Below are the code and all the weights of a small trained network. Each question names an input and a target symbol and asks about switching units off, where a switched-off unit gives its printed mean instead of its output.

import numpy as np


def w(rows, s, z=0):
    codes = np.array(rows[::2]) - 128.0
    scale = np.full(codes.shape[1], s)
    scale[-1] = z or s
    return codes * scale


def norm(h):
    return h / np.sqrt((h * h).mean(-1, keepdims=True) + 1e-5)


def f(y):
    return np.maximum(y, 0)


def softmax(a):
    e = np.exp(a - a.max(-1, keepdims=True))
    return e / e.sum(-1, keepdims=True)


def log_softmax(a):
    a = a - a.max(-1, keepdims=True)
    return a - np.log(np.exp(a).sum(-1, keepdims=True))


def net(x, mask):
    ids = ['ΓΣΨεζηξπω'.index(c) for c in x.split()]
    T = len(ids)
    res = E[ids] + P[:T]
    u = 0
    for l in range(2):
        q, k, v = (norm(res) @ M[l].T for M in (Q, K, V))
        z = softmax(np.where(np.tri(T) > 0, q @ k.T / 2**0.5, -1e9)) @ v
        res = res + np.where(mask[u], z, O[l][:, -1]) @ O[l][:, :-1]
        u += 1
        y = f(norm(res) @ A[l][:, :-1].T + A[l][:, -1])
        res = res + np.where(mask[u : u + 8], y, B[l][:, -1]) @ B[l][:, :-1]
        u += 8
    return log_softmax(norm(res)[-1] @ U[:, :-1].T + U[:, -1])


Q, K, V, O, A, B = {}, {}, {}, {}, {}, {}
E = w([
[129,134,187,12],'Γ',
[119,131,188,13],'Σ',
[150,66,119,241],'Ψ',
[173,33,103,127],'ε',
[140,183,128,61],'ζ',
[132,188,108,62],'η',
[255,103,144,125],'ξ',
[88,118,143,100],'π',
[159,163,144,40],'ω',
],0.016)
P = w([
[254,119,181,160],'0',
[127,51,89,122],'1',
[121,79,102,135],'2',
[137,104,110,127],'3',
[136,116,120,134],'4',
[127,132,123,141],'5',
[123,146,125,142],'6',
[117,156,129,153],'7',
[112,166,123,153],'8',
[100,176,120,167],'9',
[106,185,119,153],'10',
[92,192,116,164],'11',
],0.0096)
Q[0] = w([
[16,148,208,36],'0.h0',
[1,196,174,99],'0.h0',
],0.0054)
K[0] = w([
[103,215,91,71],'0.h0',
[44,254,101,158],'0.h0',
],0.0067)
V[0] = w([
[168,2,160,37],'0.h0',
[128,85,121,38],'0.h0',
],0.0069)
O[0] = w([
[3,252,145,91,255],'0.h0',
[140,14,41,170,142],'0.h0',
],0.0066,0.0028)
A[0] = w([
[137,172,175,121,3],'0.n0',
[208,134,153,163,107],'0.n1',
[163,102,113,168,50],'0.n2',
[80,189,47,74,16],'0.n3',
[180,105,98,162,185],'0.n4',
[5,109,113,68,155],'0.n5',
[55,190,204,102,134],'0.n6',
[209,177,98,135,117],'0.n7',
],0.011,0.0032)
B[0] = w([
[2,106,192,113,144],'0.n0',
[40,194,116,157,239],'0.n1',
[129,139,174,127,200],'0.n2',
[88,167,174,90,237],'0.n3',
[145,119,98,77,252],'0.n4',
[164,135,66,239,240],'0.n5',
[155,222,94,60,203],'0.n6',
[214,74,72,148,228],'0.n7',
],0.0083,0.0047)
Q[1] = w([
[2,110,35,106],'1.h0',
[241,162,103,183],'1.h0',
],0.0086)
K[1] = w([
[218,142,239,101],'1.h0',
[45,156,214,254],'1.h0',
],0.0078)
V[1] = w([
[95,108,129,159],'1.h0',
[124,111,255,118],'1.h0',
],0.0095)
O[1] = w([
[12,105,46,172,174],'1.h0',
[106,187,196,188,1],'1.h0',
],0.011,0.0037)
A[1] = w([
[120,33,92,51,99],'1.n0',
[67,110,132,213,56],'1.n1',
[254,40,65,124,135],'1.n2',
[166,55,139,124,3],'1.n3',
[245,177,198,65,161],'1.n4',
[84,98,177,102,109],'1.n5',
[35,190,112,64,162],'1.n6',
[217,35,151,174,72],'1.n7',
],0.0099,0.0025)
B[1] = w([
[197,192,210,117,180],'1.n0',
[83,154,121,100,243],'1.n1',
[164,81,127,116,254],'1.n2',
[166,247,206,157,140],'1.n3',
[83,126,40,223,218],'1.n4',
[171,171,58,105,128],'1.n5',
[149,51,207,69,219],'1.n6',
[255,96,183,31,180],'1.n7',
],0.0097,0.0056)
U = w([
[216,114,157,153,201],'Γ',
[146,7,62,145,3],'Σ',
[96,150,82,183,241],'Ψ',
[141,210,131,133,116],'ε',
[92,108,144,47,125],'ζ',
[126,126,135,122,65],'η',
[135,174,131,131,98],'ξ',
[125,125,136,121,79],'π',
[130,147,91,109,44],'ω',
],0.014,0.0059)

Each question gives the input, a string of symbols that net reads in full, and the target symbol t.
The units are the heads (2 rows each of Q, K, V and O) and the neurons (one row each of A and B). Each row of codes is followed by its name. A weight is (code - 128) times the scale printed after its matrix; where a second scale follows, it is the last column's (O, A, B and U).
mask holds one flag per unit, layer by layer, with each layer's heads first. A switched-off unit (its flag False) gives its mean, the last column of its rows in O or B, instead of its output. The means were averaged over made-up inputs and are rounded, as every weight is.
A unit's drop is (log p(t) with every unit on - log p(t) with that unit switched off) / (log p(t) with every unit on - log p(t) with every unit switched off).
The circuit of an input: a set's keep is (log p(t) with only the set's units on - log p(t) with every unit switched off) / (log p(t) with every unit on - log p(t) with every unit switched off). Starting from the 12 units with the biggest drops (on a tie, the unit counted first), units are removed one at a time, each time the one whose removal leaves the highest keep (on an exact tie, the one counted first), for as long as the keep stays at least 0.8.
units of the circuit, in order: the units of the circuit, biggest drop first
unit that matters most: the unit with the biggest drop
k most important neurons: the k neurons with the biggest drops, biggest first
k most important neurons of layer l: the k neurons of layer l with the biggest drops, biggest first
input Σ Ψ Ψ Ψ Ψ Ψ Γ ξ η Ψ Ψ ζ, target ζ: 3 most important neurons	[1.n6 0.n5 0.n0]
input Ψ Ψ Ψ Γ η Ψ ω ξ Ψ Ψ ε η, target ζ: 2 most important neurons	[1.n6 0.n3]
input ζ ω Ψ ζ Γ ω ε ε Ψ, target Σ: units of the circuit, in order	[0.n5 1.n4 1.n0]
input Ψ Ψ Ψ Ψ, target Ψ: 2 most important neurons	[0.n7 0.n5]
input η Γ Ψ ε ξ Ψ Ψ η ζ η Ψ ζ, target Γ: units of the circuit, in order	[0.h0 0.n7]
input Γ Ψ ξ ω Γ Ψ Ψ Ψ η η ξ π, target Σ: units of the circuit, in order	[0.h0]
input ω Ψ η, target Ψ: 2 most important neurons	[1.n4 0.n5]
input ω η η Γ, target Γ: 3 most important neurons	[0.n1 1.n0 0.n5]
input Ψ Ψ η ξ Σ, target Γ: 3 most important neurons of layer 0	[0.n1 0.n5 0.n3]
input Ψ Γ ξ Ψ Γ Ψ ω ζ η ζ Γ, target Γ: units of the circuit, in order	[0.h0 1.n0]
input Γ Γ Σ η Ψ ε η η ω Ψ, target Σ: 4 most important neurons of layer 1	[1.n7 1.n4 1.n0 1.n1]
input Ψ Ψ η η Ψ, target Ψ: 2 most important neurons	[0.n1 0.n7]
input Ψ Σ Ψ Ψ Ψ ε η Ψ Ψ η, target ζ: 4 most important neurons	[1.n6 0.n3 0.n5 0.n6]
input Γ Ψ Ψ Ψ ξ Σ ξ, target Σ: unit that matters most	0.n1
input ε η ζ η, target Γ: 2 most important neurons	[0.n1 1.n0]
input ξ Ψ Ψ ζ η η ξ η, target Γ: 2 most important neurons	[0.n7 1.n0]
input η ε ζ π, target Σ: 2 most important neurons	[0.n5 0.n1]
input Ψ Ψ η η ξ η Ψ Ψ η Ψ ω, target Γ: 2 most important neurons of layer 0	[0.n7 0.n1]
input η Ψ Ψ η Ψ Ψ ξ η ω ξ η ξ, target Ψ: 2 most important neurons	[0.n7 0.n1]
input η η Ψ ζ, target Γ: most important neuron of layer 0	[0.n3]
input Ψ ω Ψ ξ Ψ η ξ ξ η ζ Γ ξ, target Ψ: 2 most important neurons of layer 0	[0.n1 0.n5]
